Each row has a hidden value; after the row comes its band, the name of the range that the value falls in. Each part has its own.
[-219  -60  121   46  -78  -50  139    4  -95  -99  -71   58 -163   68
   82 -169 -156 -125  146  143  -24  -44 -272  -62    7  163  280  -62
   50  -59  -92  -40   67   -6   -6  120  -64   19  -91   25   67   46
   79  172   21  -42] | keve
[ 145  -23  -30   -4  178  145   96   -9  111 -108 -144  -49   44  119
    8    7  -34  -39  109 -261  117   60  -47   18   76  182  -51   21
 -126   89 -150   -8  -72   70   45  -66   28   35   72   27   77  231
  -44   40  -74 -103] | lal
[   6  -55   35  -80    3  -84   27 -136   90 -103  -17   21 -143   49
   39  -64   70  102  -25   38  -33 -114  145   14   -9  -68   94  -75
   17  -51  -21   28  -24 -100 -105   51    6  -94    2  -13   32 -185
  209 -157  129  193] | lal
[ -35   -1   58  -32  106   13 -157    1 -252  135  138   96  -53  106
   27   72   26  -44   82  156 -262  -83 -167  -69   53  204  269 -124
  152 -117   28   15 -152   96 -101  146  314   98 -116 -214 -100   20
    8  167 -255 -115] | Zerid
[  95 -107  -45  -71  -57 -143  -14 -159   66  -93  -43   29 -131   78
    2    7  133  136   38    7   84  -38   57  -27 -110  -37   48  -46
    8   75  -21  -32    4 -114  -79  -46  -68 -120   20   72  -48 -113
  216 -127    1   34] | Zerid
[  87   86   48    7   73   84  -46    3  177   39    1 -207 -101  -24
   32  -19  -42  146  -11   73  138   57  248  -53  131  152  150   12
   11  -72  -38   49   -5 -137   49  198  -10 -231 -108  -71  -62   -9
   68 -234  228  216] | lal
[ -11 -217  -22  -18 -123 -287   40 -160  -43 -146  -12  166 -189   34
   93  -44  -71  -42  230   77    5  109 -120  -32  -11  -55   57   60
  135  121   50  -85   62  -12  -22  -96 -100 -104   18   87  -43  -90
  184  130  -77 -167] | zaga
[ -78   51   -7  -35   56   45  -18 -116    4  -34   31  -92 -120  216
   -2  -24   34  -38  -39  -15 -151  -78  -27  -27  -21   24  157  -18
   86  -82   19    4  -53   17 -115   79  275  -36  -99 -100  -58  -62
  236  -57   27   50] | lal
[ -46  129   12  -85  127  123  -61    3   96  -34   63  -96    6  133
  -87   89    2   16 -168   37  -21   28   95  -22  -11  206  107  -42
 -195 -113  -78  120   10  -16   32  109  -26   23    3  -23  -26   63
  -99 -142  118  162] | Mege
[   4    7  -98  -37   69  168   48   27  -54   27  -80 -148   -7  166
   22  -38   41    5   -3 -177   76  -75   39  -38  159   31  124   -5
  116  -11   19  -11  -49    0 -109   66  189 -160 -120  -58  -38  106
  140   27 -222  137] | zote
[ 220  -51  -43  -73  181  103   60 -105  175 -166 -135   13   86  136
  -31   64  115   65   17 -308  122   -3   74   56  -24  109 -106  -34
 -206  106 -182   43  -95   31    4 -135  -28   72  165   66   68  140
  -33  -88  -40  -13] | deno
[-300  -51   43   -1  -20 -189   54   43 -199   47  152  107 -214   -9
   53 -163 -208 -229   38  375 -213   72 -205  -95  111   28  109  -10
  133 -137  173  -40  116   36    4   89  -80  -50  -94   28   -6 -105
    7  229  -76  -83] | zaga
[ 151  -56    0  -57  255  119  192  -91  155  -59  -57   55  118   21
   29 -122  169   71  -82 -161   99  -63   64   11   19   44 -146 -174
  -49  -11 -138   68  -34   33   35 -152  -47   32  104  103  140  -62
   -8 -115   -2   36] | lal
[  -9  -33  -39   10  -15 -129   65  -42   99 -101  -85  -92 -148   13
   19 -153  -38  -28   25   22  102   24  121  -22   17 -113 -131   70
  -84   26   87  -49   47 -120  -12  -20 -190 -189   72  145   19  -33
  145 -120  103   84] | keve
[ 153   22   54  -43  247  -58 -116   76    2  168  138   65 -127 -104
    6   62    4   25  -20  190 -145  -19  139    4  145  137  -65  -77
  -61  -98   61   13 -148  -19  -21  134    7   10   53 -125   27  -61
 -125  -27  -32  -34] | zote
[ 267   74  -10  -99  166  134 -114  -27  281 -108  -87  -72   28  131
   -9  307  169  227 -128 -264   96 -108  391  150   -8  168   36  -23
 -321   24 -200  122 -208  -89  -87  137   19   69  184 -148   26  121
  -46 -306  151  242] | kek
[ -22  -97  -84  -46   94 -106  232  -91   97 -167 -120   43  -96   95
  -28 -209   57 -125  -58 -109   25  -61  -49   24  -70 -172 -309  -25
 -159   58   28  -72   47  -15  -53 -214 -199   -7  180  254  162  -61
  122  -18  -28  -48] | zote
[  74   52   24   -2  210   75   16  -26   97   10   50  -55   52   -9
   48  -67   -9    3   -3   15   -3   64   94  -38   79   89  -58  -46
    2  -84   -3   73  -38   36   85   -3   74  -54   14  -27   35  -36
    8 -126  110   11] | Zerid
[   0  -49  -50   38   31 -121   11 -124  -23  -61  -38  -77   18   17
   21 -256   63  -46   52   38   45   45   74  -98  -28 -181 -215   13
   14    6  166  -16   16  -49   24 -159  -80 -170   81  195  -83  -44
  146 -123  -26   10] | lal
[  79  -91  -76  -78   62 -113   21   16   91  -60   17   35 -167  -23
   73   78 -158  -22   93  -24   20  135  168   53  237  -21  -47  132
   19   52   78  -21    1  -13  -15   32  -63 -171   34  -45   54  -29
   38   44  -16   30] | zaga
[ -64 -182  -77   32  -23 -205  108   70 -189  128   62  159 -206  -24
  170  -38  -59 -106  141  175  -30   35 -185  -44  156   -2   58   -5
  299   45  157 -146   31   28  -74   32  -14 -116  -82  -24  -10  -71
  119  295 -319 -239] | kek
[  16  -15  -54   -7   61   83   15   22  -34  -80 -100  -59   13  153
  -16   21  -73  -82  121 -133   73   78 -125  -40   46  177   53   43
  -88   66  -66  -21  -25   55   22  -18   23    1    6   30  -14  255
  -32  109 -163  -99] | lal
[  35   94   57  134  158  160  -41  104  -34   39  -56 -159   68   50
   54  -52 -159 -129  181  -45   68  139  -86  -82  141  299   63   71
  -42  -23  -37    8  -81   77  136  100   90  -12  -24  -56  -62  330
 -129   77  -43 -141] | vekal
[ -28   13  -25   77   18  -21    2  -94   18    2   -1 -197  -88   49
   91 -200  -75  -49  108   24   28   98   98  -98  136  -89   18  110
  221  -33  162  -30   15  -34   13   26  150 -288 -118   -1 -133  -45
  253  -87   59   52] | deno
[ -50   87   -9  -95  168  220   26   24   32 -120  -19  -31  140  178
  -10   80  -38  -47  -50 -154  -38  -14  -16   18   37  188  116  -64
 -144  -94 -136  137  -45  112   18   33  150  102   19  -82  106  132
  -56  -26   11  103] | Zerid
[  73 -123    0    9  103   -8  241  -66  126  -61  -31   94  -36  -14
  152  -94  -10   11   94  -63  143   60  -82   -9   72   72   17  -63
  172   43  -96  -17   65   43   66  -82  -30  -83  -23   42  131 -112
  132   36   37 -117] | vekal
[ -70  -26  -22  -72  -83   95  112  -86  133 -233 -128  -85   39  143
   26  -24  -29   87    5 -141  236   46   64  -25   -2   88  221   -1
  -51   19 -162   93  125  -63   38    9 -115 -140  -44   88   16   62
  104 -118  123  250] | Mege
[ -16  -56  109  210    1  -74   77  -10   -5  -58  -88  -29   15  -73
  199 -209 -158  -99  299   91  146  173 -126  -97   51  151   32   51
   88   33  -15  -35   20   13  184    4 -102  -74   21   74  -42  149
   20   54   97 -210] | kek
[ 155  144    0  -17  198  110  -27  -94  301  -93  -61 -227   52   71
  -80  -56  125  103 -163 -114  125    1  311   -3  -84   28 -199  -12
 -293  -45  -59   97  -51 -109   61  -25  -87  -76  146   99    2   18
   28 -419  308  201] | zote
[  52   60   55   65  279   51  -42  -41  -55   99  126    3  103   10
   65 -114   32 -110   34   65 -158   42  -37  -72   51   89 -108  -72
   85 -123   81   57 -116  134   76  -41  218   51   32  -62  -33  -22
  -22  -18  -29 -166] | keve
[  -9 -101  -59 -100  180  122  172   23 -100   54   51  156   66   84
   50   -2   60  -34  -34  -63   -8  -26 -173  -28  138  148   99 -165
  160  -30  -75   31   16  139  -21  -62   85   44  -71  -18   89  -11
  -51  212 -319  -74] | deno
[ 192  -68   -4   56  175  -84 -203   70 -225  277  195  139   11  -76
  120  149   33    0  194  185  -91  120  -83  -89  146  237   63  -46
  238    4  120  -28 -163  107   37   65  185   -2  -42 -186 -171   59
 -114  193 -350 -342] | toli
[-112  123   62  -53  160  178  -15   99   32  -57   95    2  109   65
  118  137 -165  -54  -25    4  -98   44   75   39  161  229  233  -29
  -26 -190  -81  189  -40  122   65  193  190   63  -31 -237  111   45
  -80  -23  157  149] | toli
[-158   19  -24  -86   52   56  169   20   73  -61   31   27  -56  117
   33    6    8  -20 -175   38   17  -57  -32   10   -6   88  132 -103
  -22  -99  -75   62  104   -2  -27   68  -63   -4  -35   10  121  -96
   63  -30   75  129] | toli
[-183  -33   64  140   40 -140  101  -94  -98  -10   -2  -71 -154   22
   67 -407 -122 -254  114  170 -135   47 -127 -115   76 -121 -113   58
  142  -74  203  -92   33   12   19  -44   -1 -117  -21  139  -74  -39
  149   85    3 -111] | Mege
[-145  -80   53   24   19  -24  151  -71 -106  -95  -50   68   25   49
  104 -255   -6  -97   82   31  -23  -72 -137  -64   15  -34   68 -105
  114  -72    4   19   29   41   -8  -54   13  -20  -11   81   60  -51
  123   70  -56   18] | keve
[  54   78   61   23  132  -91 -275  -15  -83   70  181    0  -25   -7
   56   98  -89  -53  132  193 -217  110   77  -50   55  117   47   46
   27 -111  138   64 -147   62   41  117  225   -8   15 -197 -119  -10
   -3  -51   57 -106] | keve
[ 168   91   64  -47  311  202   16   67  224  -45  -21   10   63   58
   66  202   21   56  -93 -189  -29  -67  218  147  122  257   11  -64
 -236  -73 -204  130 -196   57   -1  146   89  178  154 -200  159  118
 -162 -124  146   96] | kek
[-167   42    5  -87    0   81   -2   49  -86   21   76  -29   10   65
   16   -8  -27   38  -79  162    6  -14   -7  -88   61  144  282 -117
   60 -150  -18  102   81  -22    2  143   13  -92 -147  -46  -16  -34
   13  -22  -21  206] | lal
[ 100   24   14  -60  184  162   55  -88  143  -39   -8  -34  144   80
  -29  -18  175  120 -150 -101  131  -12  125  -29  -18  159   14 -141
 -102  -42 -153  129   -5  -13   61  -47  -75   10   52   78  -17   26
  -87 -181   36  145] | zaga
[ 142  -26  -16  -40  143  -10  -87  -37  -35  118   88   84  -44   94
    0  151  196   80  -52   33  -52  -68  -19  -14  -47  180   74 -123
   22    0  -36    0 -121   11  -76   46   89   74   18  -86  -87   -7
  -12    2 -183 -119] | toli
[  76   56  -17  -79  250  137   83   -4  166 -148  -64   -8  208   56
  -79  -31   67  -10 -133 -136  101   38   85   12  -64  124 -237 -101
 -382  -30 -142  136   -4   39  128 -154 -212  124  233  175  146  128
 -213 -169   87   65] | lal
[ -19 -191  -45   -3   88 -300  178 -119  -16  -29   34  173 -222  -34
   36 -249    5 -173   33  128 -110   32  -95  -18   29 -207 -320   -2
   62   50  179 -134   51    7  -39 -207 -201  -53  130  220   60 -196
  103  127 -124 -217] | zaga
[  61  -24  -64  -18   31  -33  -93  -94  -14  -83  -30  -85   52   72
   27  -49   19   13   85  -80   40   67  164  -44   60  -83  -57   68
    6   19  104   41  -51  -16   -6  -61   55 -158   50   33 -109   47
  101 -105  -57   90] | deno
[ 195 -119  -74   93    6   -5   80 -110   52  -34 -212 -149 -146  126
   41 -130   45   16  238 -224  208   31  -67  -61   53   27  -21   94
  123  203  -18 -177  -64  -59  -54  -71   63 -198  -49   85 -107  168
  241   44 -183 -171] | Zerid
[   1  118  138  -20  366  203   79   82   73   -7   -4   41  196   -9
   -3 -106  105  -47 -227  -26  -98 -175  149   58   53  163 -148 -224
 -333 -212 -131  183 -148   51   39   48 -101  259  231   13  177   89
 -312 -131   83  183] | toli
[ 199   11  102   -3  243  123  -11  -41  144   -7   43   74   89   -5
  149  128   50  110   54  -98   -8   -9  136   61  102  234  121  -98
   38  -60 -168  124 -164   76   44   92  189   83   44 -213   63  -15
  -32 -100  121   -2] | toli
[ 187   95  144  114  186  178  -80 -134  177  -42  -81 -208   80   64
   29  -99   46   80   88 -133   91   45  175  -50   47  220   68    7
  -60  -30 -137   83 -149  -29   98   72  119  -36   20  -41 -145  175
  -17 -228  198   70] | zaga
[ 145   39  205   10  264  -17 -117   -4   21   38   26   93  -15  -85
   -6  -55   83   29   -9  121 -170 -152  148   29   22  166  -68 -164
 -251 -135  -75   82 -239  -32  -14  114  -58  194  196  -63   48   30
 -210 -113   81   45] | keve

[  -8 -123  -70   49  -54   59 -105  -81  -16 -183  219   68 -154  -24
   31  142  -39 -115   -9  -78 -118   17  -23 -103   17   49  131  -56
   36  120   57  -18 -178  -50  -71  109  175  -16   28 -217   19   20
  -35   19  132  288] | tusar
[ 148 -251  -16   67 -157   44  -62  112 -282  366 -115  -54  123  120
 -135  458  147  115  -64 -103   19 -200  142    3   74  -66   37   23
   22  186  -71  103   75 -199 -331 -285  159 -157  -42  -62  178 -202
  147  -81  -12  149] | lerem
[  52  109  295  -74 -206  -17   75  -62 -370  258 -165 -104  -11  178
   43  415  161 -184  -71  309 -249   15 -100   51 -117 -153   81  -58
  212 -162  143    6   54 -184    0 -291   -9 -127 -254   40   64  102
    9   31 -289  285] | vev
[ -63  -14   26  -64 -238 -122  -16  -30  -55  133  246   -2   63   56
  -10   14 -138 -191  140   23 -127  -12  -30  -46  117  -43 -110  156
  323   24  204 -130  -69  103  253  183  174   27 -111  -94   25  -62
   71  -23  -58  131] | Vut
[-109   40    6  -74 -410 -250   94  -24  144  314   43  -45  525    2
 -286 -267 -118   23  244  268 -239   -2  173  -78   71 -252 -237  166
  446   54  254  177   46  102  226  130  -27 -141  -59  -92   45 -271
  374 -164   -8   63] | tusar
[-327   46  280  -20 -325  -71  -68  -38   88  239   10 -110  286  -76
 -297 -239  165  -50  211 -125  -96  -19  116   34  162 -120   -6  120
  363   46  307  211  214  182   31   21   84 -131  -32  -47  -69 -247
  153  -72 -184  145] | babet
[-379   92  314   22 -216    4   36 -145  123 -289  -42   12    1  -25
  -10 -103  105  -52  214  131 -115  248   90   29  -52  103  177  -86
   59 -100   87  143   57 -199  152   35 -133   96  -24  -59  -42   29
 -201  -88 -242   51] | vev
[  64  -39   44 -182 -361 -100  116   97 -155  221   81 -123  341  127
 -108   28 -116 -172  124  255 -298 -110   10  -70  -48 -266 -162  179
  460  229  297   99    7  176  263   63  127 -295 -152  -69   -5 -102
  495   13  -74  367] | babet
[-244  -67  -37  159 -159   37  135 -110  148  278  100  -86  213  -13
 -120 -177   47  118   79  -16   40   37  191   78  247   -9  -64   46
  190 -109   60  -15   49    9   21   81  -39  190  -91 -136   54 -238
  -79  -52   57 -105] | tusar
[ -69 -218 -210  315  212  165  122  -68  371  -53   69  -88   66 -129
  -55 -169   20  344   -6  -21  115  252  429  141  125   96  127  -92
 -168  -97 -310  112   69 -148 -326  -74 -145  160  150  -97  128 -112
 -327 -181  231 -350] | vev
[  52  -48  268 -122 -206  -34 -111    0 -160   63 -130  -73   17   78
 -146  198  -19  -25   43  201 -296   91  149  -59  -63 -266   -2   93
  351   52  155  237  187  -21  -17 -254   18 -435 -111   66 -110 -125
  237  -90 -261  322] | Vut
[ -12 -150 -132  129  -33  206  -88 -118  -92  225  242  -60 -113  -74
  -81  146   80  -30 -121 -170    1 -156   52   18  274  -46   69  129
  191   24   92 -113 -134  131 -206   76  255   85  -66 -145   69 -165
  -16   94  162  181] | tusar
[-120  -51 -174   12 -146   91  182  -94   89  267  160  -53  169   55
  -48  -50  -85  114   29  125   40  -48  132   43  182  -22  -79  137
  117 -171  -57  -77  -86  -67  107   75    8  328 -130  -47  115 -102
  -11  -51   58 -174] | lezef
[ -46 -165   29  151 -109  -27   65  106  -31   45 -132  -12  187   54
  -57  169  196  105   61  -82   61   28  123   61  -62  142  120 -160
 -143  171  -75  145   76 -304 -238 -144   14  -36   79 -137  168  -59
  -77 -148   24   14] | madu
[-137 -170   81  234 -117  -60  117  -21   26  313 -147  -64  216  143
  -68  135  112  253   61  -41   61  130  292   59  115   36    8 -229
  -82 -105 -171   94  228 -331 -180 -277 -200   59  -70 -159  114 -230
 -200 -154  -24 -119] | lerem
[-237  -33 -264 -243 -178  -61  -59  -27  462  -40  394  110  197  -45
 -201 -461 -371  129  232 -140   65   -3  137 -146  160   36 -125  266
   79  -74  -29   80  -89   71  283  279  162  307  102  -24  -67  -69
  159 -231  114 -249] | babet
[ 208 -223 -149  115  144  116   62  142 -115 -164  110  -50 -178   42
  137  220  -15   48  -66    0   36  181  178  108  -62  159  143   12
  -64  123  -79 -134  -77 -144 -111  -14   95  -23   97  -21  110   79
 -182  -75  185  -23] | lezef
[-197  -39  138  -56 -299  -29   34   42  -31  154  241 -139  239   -8
  -93 -130    8 -238  214  -93 -108 -117    5   27  139  -72  -60  180
  389  211  303    1   53  309  237  211  224  -58  -98 -121  -13 -120
  218   70 -110  249] | Vut
[ -74 -129   67  190  169  118   43   23   74 -215   36  -54 -186  -15
  170   87  166 -130  -50 -190   54  164 -103  161  -49  223  185 -144
  -90   61  -58   16   65 -107 -253  -70  134  -47   38  -90   30  194
 -375  -50  -89   27] | Vut
[ -15   62 -169   20 -406 -236  120  -58  -53  306  408  -34  326  -71
  -89 -207 -165 -297  231  246 -229  -92  -23  -19  230 -134 -285  370
  662  136  495 -311 -309  365  461  608  222   78  -97 -182  180 -215
  253   28  189  123] | piver
[ -23  -97  -78  151  -14  -37  185   67  283 -110   -2 -105  290 -107
  -60 -281   44  -39   90  138 -131  159   57  114  -86  -25  -45   24
  217  225  108  219   55   89 -114  110   37 -276  101 -104   58   -6
   51 -152   45    7] | vam
[ -26  -22  -11 -277 -172  -40 -193   -7   63 -215   91  166  -80   58
 -108   77 -189   17   71    4 -114   29   -1 -202 -114   -3   71   74
   -7    8   -4  177  -84 -213   65  -47  150  -36   57   16  -83   76
  160 -186  -63  141] | tusar
[  55 -188 -287   76    1   14  -17    3   34  129  401    4  -53   21
   13   -8 -193   34    3 -176   54   25  156  -35  219   73  -36   88
   84    7   15 -253 -159   70   66  204  178  199   23 -178   68 -112
  -70  -23  331  -21] | vam
[ -91   33  133  -15 -235   43 -141 -106 -253  148  268  -48 -111  -56
  -63  163   90 -242   61  -68 -125 -103   -1   -4  189  -40  111  176
  316   14  306 -191 -147  171  108  181  250   91  -89  -88   59  -90
   18  121   -8  293] | vev
[  53 -122 -168  210   15 -153  175   91   92  -51   14   60  102   61
  159   72   37  -78   38    8   55  140 -127  101  -91  252  -27 -120
  -85  106  -61  -80  -96 -277 -113   88   81   38   78 -160  234  138
 -281 -203   77 -162] | babet
[-325 -102  255  -76 -287  216 -291 -223 -243 -189   56  163 -404  111
  -66  415   30  162   54 -166   16   23  250 -201  166  112  305  -68
 -128 -153  -57   -6  -67 -410   66 -126  -26  302 -104 -108 -115 -202
 -138   35 -110  279] | piver
[ -57  -43 -126  -81  -79  -60 -116   31  142  -90  339   61   -2  -75
  -44 -138  -98 -191  102 -225  -21  -38 -121  -53   56   98   19  141
  120  135  152  -41 -144  136   53  258  338   42  111 -105   21   79
   27  -84   95   78] | babet
[-211  -51  513 -204 -276  276  -80 -102 -395 -153 -314  -39 -331  282
  -33  495   48  284   15  269 -117  235  432  -57  -55  -82  273  -25
   13 -270  -86  170  237 -504  171 -507 -306    0 -257  191 -229 -148
  -17  -17 -431  235] | vev
[-153  -36  -40   53  -89   57   27 -127  146  184   -5    1   79    3
 -124  -32   38  135  -18   14   14   23   83   19  127  -25   -4   26
   72 -176  -48  102   32 -148 -140  -92    6  118  -64  -39   34 -103
  -82 -133  -36  -97] | tusar
[   3   18  -44 -103 -149    9  172  101 -171 -124  170    0  -68  109
  204   83  -33 -309   39  122  -33   13 -271   95  -90  173  -29  194
  226  106  249 -244 -217  -20  312  277  253   96  -97    6   63  228
  -26    6  -75   94] | madu
[ 177 -225 -548  425   59 -250  437  167  326  364  171  -91  595  -36
   50 -268  -43   50   78   78  113   56   60  210   85  145 -288  -25
   65  213  -74 -150 -120    4 -148  302   57   91  133 -287  445  -72
 -138 -234  439 -434] | vam
[-200   39  262   91  -38   24  -58  -37  -29 -307   84   -9 -157  -72
   94   51  259 -317   64 -178  -99  126 -192   65 -115  197  296 -197
  -10  115  202   33  -21  -38  -98   68  163  -60   62 -173   -8  213
 -259   42  -97  317] | piver
[-147  -23   19   98 -111  -95  -68  -56  113  116  103   31  125  -53
  -96  -19  132  -98   65 -213  -14  -39  -86  -13   63   77   79 -115
   -2   35   66   77  -11  -60 -192   22  164   40   54 -201  102   -7
 -103  -90   31   87] | vam
[  -2 -143 -229   59 -161    0  147  124   20 -144  229   11  143  -38
   47  -65  -55 -108  153   51   30  -23    9   68   21  178  -45  229
  164  311  141 -136 -246   24  177  406  224  107   85 -109  187   -9
   55  -73  159  -36] | piver
[-260   -2   30   -4 -134  196  -33 -191   61   70  184  -24  -29  -53
  -76   23   86  -39   11  -96   -7 -121    1   -8  167    7  150   34
   38 -117    2   39  -83  -11  -62   31  130  272  -87 -106   29  -23
  -65   57  -47   99] | lezef
[-111  -25   72  138 -239  -94  164  -99   62  211 -224  -25  287   66
 -111   31   87  103   60  303 -144   98  101   32   11 -111 -103  -46
  212  -63   38  187   86 -244  -78 -120 -158 -112 -120  -87  101 -176
   11 -171 -134  -10] | vam
[-105   45   84  -47 -140   63  104  -36  -25  -74  121  -75   44   -4
   52   15   49 -210   74  138 -129    9  -84   63  -51   16   91   68
  161   28  129    3  -82   27  117  100  118   53  -73  -41   60  139
   -2   26 -117  138] | vev
[ -13  -43   48  -50   45  120 -297  -42 -159 -169  280   78 -445  -54
   28  232   67 -172  -75 -345   17   16  -83  -36   65  168  279   36
  -28  -13  119 -162 -149  -17 -123   47  342   94   77  -47  -38  124
 -212   26   68  234] | piver
[-173  -83  156  364  133  160    2 -155 -176 -252   40   50 -504   33
  310  385  278  -75  -85 -171  140  285  -11  163   64  422  360 -295
 -262 -190  -98 -307 -105 -419 -187  -30  -31  342  -23 -176  130  141
 -782   33   -5  -18] | vev
[ -55  -13   80  -77 -172   26 -148  -54  -97  307  102  -51   48   -4
 -203   98   83  -44  -22 -138  -86 -135   28  -43  134 -138   54   82
  204  -34  159   69   40   75 -124 -104  204  -55  -66  -47  -12 -120
  141   -6  -26  228] | tusar
[-199 -159 -187  -13 -242    3  -31  -62  140  -11  287  113   41   23
  -65  -74 -240  114  198  -72  100  -18  190  -87  257  115 -108  244
  117   13  -33 -113 -155  -86  252  287  113  331  -13  -99   62 -217
   -5 -133   68 -170] | Vut
[-288 -101  -70  237    4   89  410   59  389 -102  -17 -153  330  -40
   79 -398  133   -2  125   40  110  159  -11  272   -3  199  -44  -16
   67  113  -14  129  109  -11  -16  162  -36   78   12 -104   84   60
 -205 -123  -70 -262] | babet
[ -99 -124  340 -149 -400    4    8  194 -532  -84   -3  -41 -143  290
  108  367    5 -127  189   12  -38   86  124   15   -8  127   42  165
  273  207  304 -204   58 -146  481   49   76  -69 -173   31  -90 -122
   96   41 -245  318] | lerem
[   7 -172   -3   29  -72  -65 -140   47  -76 -124  165   96 -144   74
   53  232  -74  -37   84 -193    9   78   70  -76   21  163   99  -58
  -74  109  -39  -75  -55 -191  -13   13  150   30   62 -142   56   -5
 -136 -100   46  100] | Vut
[  64 -140   29  133  -83  -36 -358 -225 -207  115   80  170 -331   34
 -125  478  -28  215  -69 -101  -96  124  336 -212  187  -33  193 -170
  -86 -210 -102  -84  -95 -369 -254 -213  -40   78   15 -183   61 -271
 -218  -88  198  182] | piver
[-317   36 -275   99 -359 -298  244  -27  547  134  224   51  682 -168
 -231 -675 -139   30  403  140   16   19   93   31  171   65 -309  249
  313  112  180   62 -136  108  297  568   38  253  119 -178  220 -219
  117 -288  152 -391] | madu
[ 107  -73 -484  145  155   11  103 -161  273  218  302   67  -52  -39
   33  -72 -259  213  -89  128  115  137  169   55  236   72 -117  157
   -9 -381 -252 -271 -245 -152  -61  134   24  462   14   -9  229  -11
 -338 -217  299 -533] | vev
[ -82  -96  -78  -34   10  350  -55 -242  -18  -76  225  -16 -343    9
   23  172 -142  132 -112  108  -41   51  225  -41  197  -58  146  146
   66 -271 -137  -84 -144  -85   25  -37   15  285 -148   14  -57  -54
 -120   60   17   33] | vev
[   4 -101  -58   56  -51    2  220  109  -13 -128    1  -28   41  110
  126   35  -27   24   60  163   14  207   82  113  -98  162    5   19
   38   51    7  -74  -33 -215  128   60  -24   49   -3  -16   80   73
 -131 -130   14 -102] | piver
